[-9 -2 -1  4 -1 -3 -2  3  1 -5 -1 -2  2 -4  1  1 13] : P > F
[ 14   0   2   5   1   2   2  -1   1  -1  -5 -11  -3   7  -3   0   3] : Y > L
[-13  -7  -2   5  -2  -1  -1   1   3 -10  -1   7   1  -8   5   2  15] : P > F
[  2 -16   1  -3  -3  -2   1  -1   3  -1   0  14   4   2   1   3  14] : Y > K
[ 6 -8 -1 -2 -5  1  2  0  4 -4  1 16  3  2 -1  3 12] : Y > E
[ 3 -5  2  0 -2  2  5 -1  5 -2 -1  5  0  0  1 -2  5] : Y > L
[ -3   1  -2   5   1  -1  -1   1   5  -8 -12  -2  -1  -1   1   0  10] : P > F
[ 4 -4  3 -1 -1 -1  1 -2  1 -2  1  5 -2  0  1  3  8] : Y > L
[ 4 -7  0 -3 -2  1  2  1  4 -5  1 14 -6  2  4  0 12] : Y > K
[-1  1 -3  3  1 -2  0 -1 -3 -5 -1 -6  1  0  2 -1  9] : P > F
[-51 -49  -3   4 -24  -1  -8  -4  24  -4  35  51  20 -35  19  16  34] : P > A
[11 -5 -2 -1 -4  2  1 -2  6 -8 -1 10 -3  4 -3  1  6] : Y > K
[11 -3  1  0 -4  1  1 -2  0 -2 -3  5 -1  6 -2  1  7] : Y > K
[-3 -1 -3  5 -1 -5 -2  0 -1 -4 -2 -1  1 -4  1 -6  9] : P > F
[ 7 -2 -2  0 -1  0  2  1  5 -4 -2  9 -2  4  1  1  6] : Y > L
[11 -3  0 -1  1  1  3  0  4 -6 -3  2 -3  5 -1  0  9] : Y > K
[-14  -5  -3   5  -1  -7  -3  -1   1  -5  -1   3   4  -5  -2  -1  12] : P > F
[ 42  15   1   0   7  -1   5   0  -8 -10 -18 -29 -12   3  -8  -6  -3] : Y > E
[-3  0 -2  1  1 -2 -2 -1  2 -6 -2 -4 -1 -3  0 -2  5] : P > F
[ 1  1 -2 -1 -2 -1  0 -2  6 -7  0 10 -1  1  0  4  6] : Y > L
[10 -3  0 -2 -2  0  8  1  1 -4 -2  5 -2  2  1  1  9] : Y > K
[-16  -5  -2   2  -4   1  -2   0   6 -13   5  12   8  -7   2   2  14] : P > D
[10 -2 -1 -1  1  0  2  0  0 -5 -3  3 -3  3  1 -1 10] : Y > K
[11  3  0 -3  0  0  3  1 -1 -6 -4  0 -3  7 -2  2  1] : Y > E
[-25  -7  -2   4  -3   0  -2   0   6  -9   4  12   4  -9   6  -2  14] : P > D

[ 15  -3   4   3  -1   3  -2   6 -10   8   8  -2  25   1   5   2   3] : X > Z269
[12 -2  6  7 -3 -6 -3  2 -9  6  5 -2 30  8  6  1 -2] : M > z216
[-10   9  14   2   4 -16  -3   3   5  -6  -5  -1  19   7  -2   5  -6] : U > z225
[  9  -1  10   2   1   2   0   5 -13   9   9   1  30   4   7  -1  -1] : X > Z269
[  6  -2   9   0  -2 -16  -8   4 -13  15   0  -9  32   1   6   8  16] : M > Z224
[  9  -3   8   5   1   3  -1   9 -10   3   8   2  21   0   2   3  -3] : X > Z269
[  1   7   0  -3  -3 -12   3   4  -7   0  -6  -2  16   0   0  11   1] : U > z225
[ 14   3   2   3  -2 -17  -2  -6 -14   5   2  -9  27   7   3   1  -5] : M > z216
[-1 -2 19  9 -3  1 -1  4 -2  1  4  2 23  7 -1 -5 -1] : X > z210
[ 13  -2   3   6  -1   4   2   1 -10   0   8   7  23   1  37 -10   0] : X > z210
[  8  -2  16   7  -3   3   1   2 -17   3   4  -1  38   8   1   0  -3] : X > Z269
[ 10  -2   0   5  -2   4  -1  -3 -10   6   6   0  18   1   6   2   2] : X > Z269
[-3 -4  7  7  1  2 -3  3 -5  3  8  1 27  2  1  5  1] : X > Z269
[  2  -4   5   1  -3   4   2   2 -13  10   3 -10  22   1   4   0   3] : X > Z269
[-11   1   3  -3  -1 -13   0   3  -2  -6   5  -8   8   1  -1   2   1] : U > z449
[  5  -2  -4   8  -1  -1   1  -1 -12   2   5   5  17   8   2  -1   0] : X > z210
[  8  -5   7   4  -2   3  -3   2 -11  10   6  -3  23   6   5   0   2] : X > Z269
[ -7   4   4  -2  -5 -10   2   3  -9   0   2  -4  22   0   0   4   2] : U > z449
[ 7 -7  7  1  2  2  1  3 -4 -8  7 -2 21  9  6  2 -2] : X > z210
[  6  -1  10   3   4  -7  -7   0 -11  11   6  -9  27   8   7   3   0] : M > Z224
[  1  -8  -1  -1  -4  -7   6  -7 -12   6   6 -14  17   5   4   1   1] : M > z216
[ 17  -4   5   1  -4 -10   0  -2 -16   1   5  -9  29   7   7   4   1] : M > z216
[ -7   6   6   0   0 -12   4   2  -3  -2  -6   0  12   2  -5   3   5] : U > z225
[ -3  -5   9   1   3  -1   7   2 -11   3   6  -3  29   3   2  -2   1] : X > Z269
[  9   3   1   0  -3 -13  -2   0  -8   6   9  -9  18   5   4   4   1] : M > z216
[ 13  -4   4  -5   6   3  -3  -2 -16   3   3  -3  14   3  -4   0   4] : X > Z269
[  8 -13  11   6  -2   1  -5   5 -10   4   4   1  30   6  -5   0   2] : X > Z269
[12 -8  4  4 -2 -1  0  1 -5 -2 10 -1 35  8  1  1  0] : X > z210
[-5  2 10 -2  0 -6  2  7 -2 -4 -7  9 20  2 -1 -4 -5] : U > z225
[ -5  -1  16  -3  -6 -13   3   5  -2  -7   3 -11  28  -3   1   4   3] : U > z449
[ -9   0   4   0  -5 -11   4   4  -9   2   1  -2  22   2   0   3   2] : U > z449
[ 13  -1   7  -1  -2  -7   3   2 -10   3  -1  -5  23   8   5   3  -1] : M > z216
[ -2   4   1  -1  -3 -11  -1   2  -4   5  -4  -5  19   0   2   5   2] : U > z225
[  8  -2  11  -1  -2   0   1   6 -13   5   1   5  28   2   0  -5   0] : X > Z269
[ 12   1   7   6  -4 -11   2  -2 -11   2   3  -5  27   7   1  10   1] : M > Z224
[ 15   0   2  12  -4  12  -1   6 -12   9   1  -8  24   8   7   3  -7] : M > Z224
[ 7 -5  5  6 -2 -1 -2  8  2  5  5  1 28  3  2  3  3] : X > Z269
[ 15   6   1  12   1   4   0   3 -15   7   5   5  10   1   3   2   1] : X > z210
[ 18  -1   6   4   0  -8   2  -3 -15   3  -3  -4  35   7   4   1   4] : M > z216
[ -8  -3   5  -3   1 -11   0   2   0  -3  -5 -10  15   1   1   5   3] : U > z449
[ 18   0   6  10  -2  -5  -1   2 -12   6   5  -4  26  10   6   6   0] : M > z216
[ 6  3  5  0 -2 -9  0  0 -3  1 -4 -7 23  8  2 11  1] : M > z216
[  7   1   2   2  -5  -9  -1  -8  -1  13   3 -10  22   7   6   3  -7] : M > Z224
[11  5  6  6 -5 -9 -1  2 -4  0 12  1 24  7  6  5 -2] : M > z216
[ 10   1  15  -1  -7 -14   1   2 -11   9   4  -9  35   8   6   5   3] : M > Z224
[16  2  3  6  3 -7  0  4 -9  5  3 -4 22  6  5  4 -4] : M > z216
[-12   4   6  -8  -2  -9  -3   1  -3  -5  -2 -11  21   2  32   3   4] : U > z225
[14 -1  8  0 -2 -9  1  5 -7  3  8 -8 31  8  5  3 -1] : M > z216
[ 4 -4 13  5 -1  0  3  4 -7  4 10 -3 24  4  4  0  5] : X > Z269
[  7 -10   3   0   1   3   0   1  -7   7   6  -3  25  -4   7  21  -5] : X > Z269
[ 11  -6  10   6  -4   1   3  -7 -10   1   5   3  27   3  -2   0   3] : X > z210
[  6   1   1   5   0 -10   0   5 -11  -2   3  -7  34  11   2   9  -5] : M > Z224
[ 11   1   4   9  -2   0   3   0 -13   4   8 -10  19  -1   6  -1   3] : X > z210

[ 3 -4  5  2  2  1  3  6  2  8 11  5 -6 -4  6  7  0] : <73> > Z362
[ 4  1  0 -5  0  4 12  7  8  2 -1  4 -4 -9  0  0 -6] : <70> > z651
[  6   3  -3  -4  -4  11  16   3   6  -8   2   7 -18 -13  -2  -7  -2] : <73> > z437
[ 4 -4 -2  0  2  6  9  8 10  3 -1  4 -2 -1  3  3 -3] : <73> > z437
[ 4  4 -4 -4  0 -1  3  3  7  3 -4  4  3 -3 -4  7  7] : <68> > z824
[ 5  0 -1  2 -3  0  2  3  1 -5 -3 15  1 -1  1  8  6] : <68> > z538
[ 0  0  4 -3 -6  2  7  7  7  7 -1  5 -2 -5  3  8  4] : <73> > Z362
[ 5 -3 -3  0  2  4  9  4 12 -1 -6  5  0 -6 -4  8 10] : <68> > z538
[ 2  9  0 -2 -1  0  2 -6  9  1 -4  4  0 -6 -4  4  4] : <68> > z824
[ 3 -1 -2 -4 -2  3  6  5  7  0 -2  4  2 -6 -3  5 11] : <68> > z538
[ 4 -3 -1 -4 -3 10 10  8 11  3  1  8 -2 -5  4  2 -1] : <73> > z437
[ 4  2  2 -5  1  5 11  6 10 -1  0  5 -4 -6  1  0 -1] : <73> > Z362
[  3   2   2 -10  -2  -1  -2   1   6   0 -10   1   0   2   0  10  13] : <68> > z538
[ 4 12 -1 -6 -4  0 -4 -1  9 -2  0 12  1 -9 -3 -3  2] : <68> > z824
[ 1  4 -1 -2  0  5  5  2  6  2 -9 -2  5 -6 -2  4  4] : <68> > z538
[ 6  7  0  1 -1  1  0 -1 11  2 -5  1  3 -2 -1 -2  4] : <68> > z538
[ 2 -5  2 -8  0  4 12  8  7  1 -1  4 -1 -6  2  4  4] : <70> > z651
[  2  -4   2 -11   2   7   9   9   6  17   2   5  -5  -4  -1   5   0] : <73> > Z362
[ 2 -2 -1 -6  0  2 14  4  5 -4  2 -3 -4 -7  2 -6 -2] : <70> > z128
[ 3  5  1 -2 -2  2 23 -2  8  2 -5 -1  3 -2  4  0  8] : <68> > z538
[ 3 -3  7 -8  1  4  8  3  5  0  1 -1 -3 -4  2 -8  2] : <73> > Z362
[ 3  0  2 -6  0  2  6  7  3  0 -3 -1 -2 -4  3  3 -2] : <70> > z651
[  1  -3 -11   3   3   6  12   4  -2   0   6   9 -13  -9  -5   9   6] : <73> > Z362
[ 4  3  2 -1  0  5  6  3 16  0 -6  8  2 -9 -3 11 13] : <68> > z824
[ 3  9 -1 -1 -3 13  3  5 13  3 -3  6 11 -5 -3 23  8] : <68> > z824
[-2 -4  3 -3  2  7  8  8  6  0 -2 -2 -5 -4  1 -2 -2] : <73> > z437
[ 1 -3  1 -6  0  3  5  4  4  5  0  0 -1 -7  1 -3  0] : <73> > z437
[-2  2  3 -4 -1 -2  6  0 12  1 -4 10 -7 -8  3 11 20] : <68> > z824
[ 5  3  0 -5  0  2  3  6 10  0 -6  1  4 -3 -2  8  8] : <68> > z824
[ 4  9  1 -6 -2 -2 -3  3 11 11 -7  3  9  3 -3  9  2] : <68> > z824
[ 0 -1 -3 -2  2  1  5  2  2 -4 -4  3 -3 -5  1  3  7] : <68> > z538
[ 3  1  1  1 -2 -2 -2 -3  5 -2 -3  0  2  0 -1 -1  1] : <68> > z538
[ 2  6  0 -7 -1  3  8  7  8  2  4  3 -4 -3  0 -1 -4] : <70> > z651
[ 1  7 -1 -3 -2 -4 -1  0  3 -3 -6 -2  9  3 -1 -2  0] : <68> > z538
[  5  -3   4  -7  -2   4   3   5   7   1  -2   1   7  -1 -10  -5   0] : <70> > z128
[ 7 10  3 -2 -3  1  0  0 12  0 -7  3  3 -1 -3  1  3] : <68> > z824
[ 4  4 -6  4  0  4  5  3 10  1 -2  2  7 -5 -2  4  4] : <68> > z538
[  7  13   9  -9   1   0   1   1  13  -1  -4   6  12   1 -12   3   3] : <68> > z824
[  1 -11  -3  -1   0   2   9   8   1   6   2   5  -4  -4   4   6  -8] : <73> > Z362
